[  9  -6   8  -8   4  -1   0   0   5  -4   2 -77 -26   3   1   6  -7  13
   3 -15 -16 -16   3  -2   5 -30  -3   6  -4  -7  -7   0 -16   1  -4   1
  -4   4   2  -1 -12   2  -1] : Dc (60)
[  4   0   5   1  -6   2  -2  -1  -2 -11  -8  11  15   3  -8   1  -4   6
   2  -5  -9 -18  -7   0   6  33  15   2   4  -1 -20  -4  13   0 -16  10
  -1  -2   0   6  -3  -5   9] : QC (49)
[  0   2   3   2  -4  -1  -8   3   1  -8  -1  19  -5   6  -1   1  -2   3
  -3 -17  -4  -3 -17   6  -2  24   2   2   2  -3  -2   0   6   1  -7   0
  -6   8   1   1  -2  -4  17] : QC (51)
[  5  -6   5   1  -3  -1   0   1  -3 -13   9   4   3  -8  -1   0   0   4
   3 -21   2  -7   2   3   3  25  -1   2   4   0  -5  -7   8   0   1   3
   2  -1  14   0  -3  -1  21] : QC (49)
[  2  -5   9 -10  -1  -3  -6   0   1  -5  -3  10  -2   5  -1   5 -11   6
   1   4 -19 -15   4   3   6 -43   9   8   0  -6 -11   0 -11  -3 -15   3
  -3  -2   1   1  -2   0 -15] : Dc (60)
[ -2  -5   3  -4  -5  -2  -5   2   0  -1  -5  10  12   5   3   7   2   5
   2  -4   5  -6 -18   1   3  33   1   1  -1  -2   1  -4  14   2   1   1
  -9  -1   2  -3   2  -5  14] : QC (51)
[  5  -2   3  -5   6  -1   0  -3  -1  -5  13  -7  -5   3   1   0  -5  -3
   8  -1 -21  -4  22  -6   6 -58  -6   5  -4  -5  -5   0 -18   3  -9  -2
  17  -1  -5   0 -10   2 -15] : Dc (52)
[  7  11   0  -9  12  -2   0  -6  -6   2   5  13  -9   2  -6   3  -6   0
  -2   0 -22   1  19  -6   4 -51   2   2  -2  -5  -1   3 -21   0 -13 -12
  11   5  -5   3  -6  -3 -12] : Dc (52)
[  2   3   3  -4   8   2  -8  -2   0   0  24   5  -8  -8   2   6  -4   1
  -2  -7   1   5  12  -2  -5 -49  -7  -1  -2  -1  -7  -3 -10   3   1  -9
   8  -4  12  -2  -3  -1  -5] : Dc (52)
[  6   2   6 -19   6  -1  -3  -2  -8  -1   0   9  -4   4   8   2  -9   3
   0   0 -16 -11  14  -4   3 -65 -13   5  -4  -4  -7  -2 -13   2  -8   0
   6  -1   1   3  -3   4 -14] : Dc (52)
[ -2   8   0  -1   6   0  -2  -3  -1   2  15  -5   9  -2  -1   3   1   0
  -1  -6  -6  10  16 -10  -4 -43 -17   6  -1  -2   4  -1 -19   3  -3 -14
   8  -2   3   1   0  -2  -3] : Dc (52)
[  1   5   7  -2   3   6   0  -1  -4  -9   3 -11   8  -1   1  -1  -7   0
  16  -5 -14  -5  20  -2   3 -48  -9   3  -2  -5   4   1 -11  -1  -1  -2
   4   3  -4   1  -3   3  -2] : Dc (66)
[  3  -4   4  -4   0  -4 -10  -3   9  -6  26  14  -5   1  -2   8 -16   8
  -1  -6  -7 -13  14   5   1 -69  -9   6  -2  -3 -13  -4 -19   3  -9   4
   4   0  16  -1   6  -1  -8] : Dc (66)
[  0  14   0  -5  18   3  -4  -2   3  -5   5   8 -16   0  -1   8   2   5
  -1  -6 -10  -9  19  -2   3 -77  -2   6  -9  -4  -8   0 -16   5  -6  -2
   6   4   7   5   0   3  -3] : Dc (66)
[ -1  -5   3  -6  -4   1  -7  -1  -1 -13   0  20   5   2  -6   4  -6   3
   2   1  -6 -12 -15  -1   3  23  10   7   0  -1 -10   2  -2  -4 -16   1
  -1   0   3   0   2  -3  10] : QC (56)
[  2   2   6  -8  -3   3   0  -4   2  -2  -6  -4 -11   4  -4   5  -5  -1
   2  -1 -11  -9   2  -3   2 -40  -5   7  -1   1  -2  -3 -10   2  -9  -1
  -8   0  -1   0   1  -4  -3] : Dc (60)
[  8  18   2  -1   7  -3  -1  -2   0  -7 -17  22 -13   2  -1   0  -9   8
   0  -1 -12 -17  -2  -3   1 -39   3   0  -1  -5  -5   2 -10  -2 -17  -6
  -2   4  -5   2 -11  -2  -7] : Dc (60)
[  2   3  -3   1  -8   1  -3   0  -6 -11 -26  23  -4   2   3   0 -10   3
  -3   3  -2 -23 -16   6   1  10  10  -2   2   1  -9  -5   7   6 -17   9
 -11   1   0  -1  -2  -2  11] : QC (51)
[  6   6   1  -7  10   5   0  -3  -4  -1  14   7   4  -1   2   5  -5   7
  -1  -6  -3  -5  22  -3   5 -38  -3   3  -4  -3   0   1 -18   5 -12 -10
  11  -3   2   2   5  -3  -4] : Dc (60)
[  0  13   1 -11  11  -3  -4  -5  -3  -8  -7  -1  -8   4  -3   3  -5   7
  -3   0 -13 -14   7   3   3 -77   0  11  -2  -1  -8  -1 -20   1  -6 -13
  -2   4  -3   2  -8  -1 -11] : Dc (66)
[ -1   6   1  -3  -7  -2   1   6  -4  -4  -5   9   1   3  -5   8  -3   4
   2  -8  42  -6 -14  -4   0  35   6   3 -18  -1   2  -2  11   2 -14   0
  -5   5  -6  -5   4 -12   9] : QC (56)
[  6   1   8 -13   0   0   1  -3   3  -2 -11   8 -19   1  -6   3   2   7
   0   0 -24 -14   3  -4   2 -33   5   1  -9  -6 -12   0  -6   5  -8   4
  -7  -2  -2   2  -2   3   4] : Dc (60)
[ 10   3   0  -9   7  -5  -2  -2   5 -77  12  20 -19   9  -5  10  -7   5
  -1  -4  -5 -15  14  -5  -4 -59   0   2  -7  -2 -10   0 -30   8   5  -5
   1   2   4   1  -3  -5 -11] : Dc (60)
[  2  10   2  -8  10  -2  -4   2   0  -6   5   4   2  -3  -2   2  -4   2
   1  -3 -14  -7  14   0   1 -50  -7   8  -3   1  -3   1 -22   2  -5 -11
   3   1   3   2  -7  -1   1] : Dc (66)
